(in the rows, 128 means zero)
Each row has two labels, one from each of two sets.
[ 86 113 165 110 139 139  99  67 129  99  91 116 128 169  82 108 131 156
 137] -> Q105 + Q672
[ 78 121 150 116 128 137 140  84 124 118  92 121 135 179  82  98 141 158
 132] -> Q105 + Q672
[ 66 126 142 114 143 122 114  49 126 128  86 127 157 168  66 114 109 144
 145] -> Q467 + Q672
[ 57 132 138 135 145 128 147  80 134 137  66 137 159 160  51 125  90 158
 116] -> Q467 + Q352
[108 132 123 132 135 148 112  89 136 111  57 111 146 162  82 107 131 128
 129] -> Q105 + Q352
[ 79 131 146 126 146 149 143  73 139 129  54 136 147 182  57 124 121 174
 126] -> Q105 + Q352
[ 83 128 138 119 146 147 149  69 122 111  65 147 149 190  68 127 133 162
 130] -> Q105 + Q352
[ 74 133 147 121 124 121 118 110 130 153  62 132 152 138  46 124 116 170
 119] -> Q467 + Q352
[ 96 114 153 139 133 129 115  62 127 115  96 132 150 176 102 114 134 141
 125] -> Q105 + Q672
[100 128 132 146 130 127 129  72 131  92  61 149 133 159  85 110 127 185
 111] -> Q105 + Q352
[ 74 127 145 114 136 126 134  87 127 139  97 117 145 155  67 117 124 149
 119] -> Q467 + Q352
[ 83 131 140 121 150 128 168  79 141 122  72 125 159 184  88 114 144 186
 119] -> Q105 + Q352
[ 84 129 135 113 148 119 115  87 126 106  78 109 146 176  83 117 133 141
 104] -> Q467 + Q672
[ 95 125 146 119 132 123 120  78 133  99  97 138 131 182 102 120 129 148
 108] -> Q105 + Q672
[ 94 128 124 132 132 144 134  75 127 107  73 126 155 165  52 113 114 151
 114] -> Q105 + Q352
[ 62 127 133 111 126 118 130  88 132 127  90 107 148 167  62 116 137 166
 127] -> Q467 + Q352
[ 79 118 121 124 142 120 166  74 126 101  58 126 149 175  66 105 122 172
 125] -> Q105 + Q352
[ 76 149 169 130 137 114 133  48 135 140  71 134 180 172  45 139 127 171
 118] -> Q357 + Q352
[ 90 111 140 124 143 133 132  45 122 119  46 131 161 162  66  91 130 183
 123] -> Q105 + Q352
[ 76 105 129 118 137 119 151  84 115 109 122 134 106 179  87 104 123 167
 135] -> Q105 + Q672
[105 115 113 132 141 141 140  98 140 120  56 135 127 159  64 114 137 174
 116] -> Q105 + Q352
[ 96 110 147 105 148 140 117  81 122 114  70 122 133 152  60  99 128 147
 127] -> Q105 + Q352
[ 85 129 149 130 146 142 118  58 121 127  78 135 150 150  64 146 124 169
 136] -> Q105 + Q352
[ 77 121 157 130 132 106 115  57 128 147  82 132 143 192  78  78 131 155
 136] -> Q105 + Q672
[ 65 124 139 114 135 114 150  68 121 134 110 107 155 155  78 108 116 162
 143] -> Q817 + Q672
[ 82 126 135 124 157 139 133 108 127 125  53 120 140 180  55 101  99 162
 100] -> Q105 + Q352
[ 68 140 144 106 134 117  99  71 123 133 117 106 150 163  87 106 114 155
 141] -> Q467 + Q672
[ 62 123 138 104 130 100 137  72 124 113 108 121 141 174  75 109 115 170
 140] -> Q105 + Q672
[ 73 124 144 121 134 130 111  66 132 125 105 130 133 167  82 112 123 139
 133] -> Q105 + Q672
[ 73 117 138 119 137 122 132  48 125 116 100 141 154 176  83 128 131 161
 134] -> Q105 + Q672
[ 88 126 112 117 136 127 131  66 125  98  53 124 145 159  79 107 128 127
 127] -> Q105 + Q352
[ 84 123 138 117 146 125 123  64 133 100  89 110 153 168  90 121 122 155
 137] -> Q105 + Q672
[106 116 135 128 140 135 109  83 113 109 101 122 144 181  82 123 123 144
 147] -> Q105 + Q672
[ 89 128 152 119 136 124 101  57 121  98  98 132 161 181  86 114 122 154
 130] -> Q105 + Q672
[125 122 179 123 152 121 128  70 134 129  48 105 133 158  66 118 127 172
 128] -> Q105 + Q352
[ 61 121 135 119 142 117 147  66 131 130  54 137 165 178  63 118 123 172
 118] -> Q357 + Q352
[ 94 141 128 133 139 124 134  80 134 133 108 138 160 166  96 116 126 150
 135] -> Q817 + Q672
[ 90 155 131 124 151 131 129  89 139 125  66 139 165 162  64 111 125 177
 119] -> Q105 + Q352
[ 70 130 141 127 149 146 137  74 124 118  64 124 161 182  68 111 135 174
 108] -> Q105 + Q352
[ 71 108 137 122 146 122 115  88 124 108 120 129 145 178  76 121 124 150
 129] -> Q357 + Q672
[106 134 136 121 130 113 122  61 122 115  55 142 155 190  70 109 136 165
 117] -> Q357 + Q352
[ 64 119 111 118 129 125 171 118 122 125  95 139 155 164  42 128 111 163
 110] -> Q467 + Q352
[ 55 131 142 116 140 125 121  64 118 116 120 118 145 179  56 114 123 161
 131] -> Q105 + Q672
[ 92 127 126 121 129 131 128  89 129 111  53 141 147 180  90 114 125 166
 115] -> Q105 + Q352
[ 54 123 122 118 144 129 128 114 170 131  63 120 121 143  66 117 108 161
 138] -> Q467 + Q352
[ 73 119 141 133 159 134 133  72 123  99  64 137 146 164  68 127 122 180
 116] -> Q105 + Q352
[ 88 115 144 111 141 137 111  82 104 117  98 120 143 172 101 127 117 132
 132] -> Q467 + Q672
[ 91 128 141 124 122 117 103  80 128 135  60 134 151 163  71 129 116 137
 134] -> Q467 + Q672
[ 82 130 134 121 139 131 141  57 128 112 102 133 147 178  76 111 118 155
 111] -> Q105 + Q672
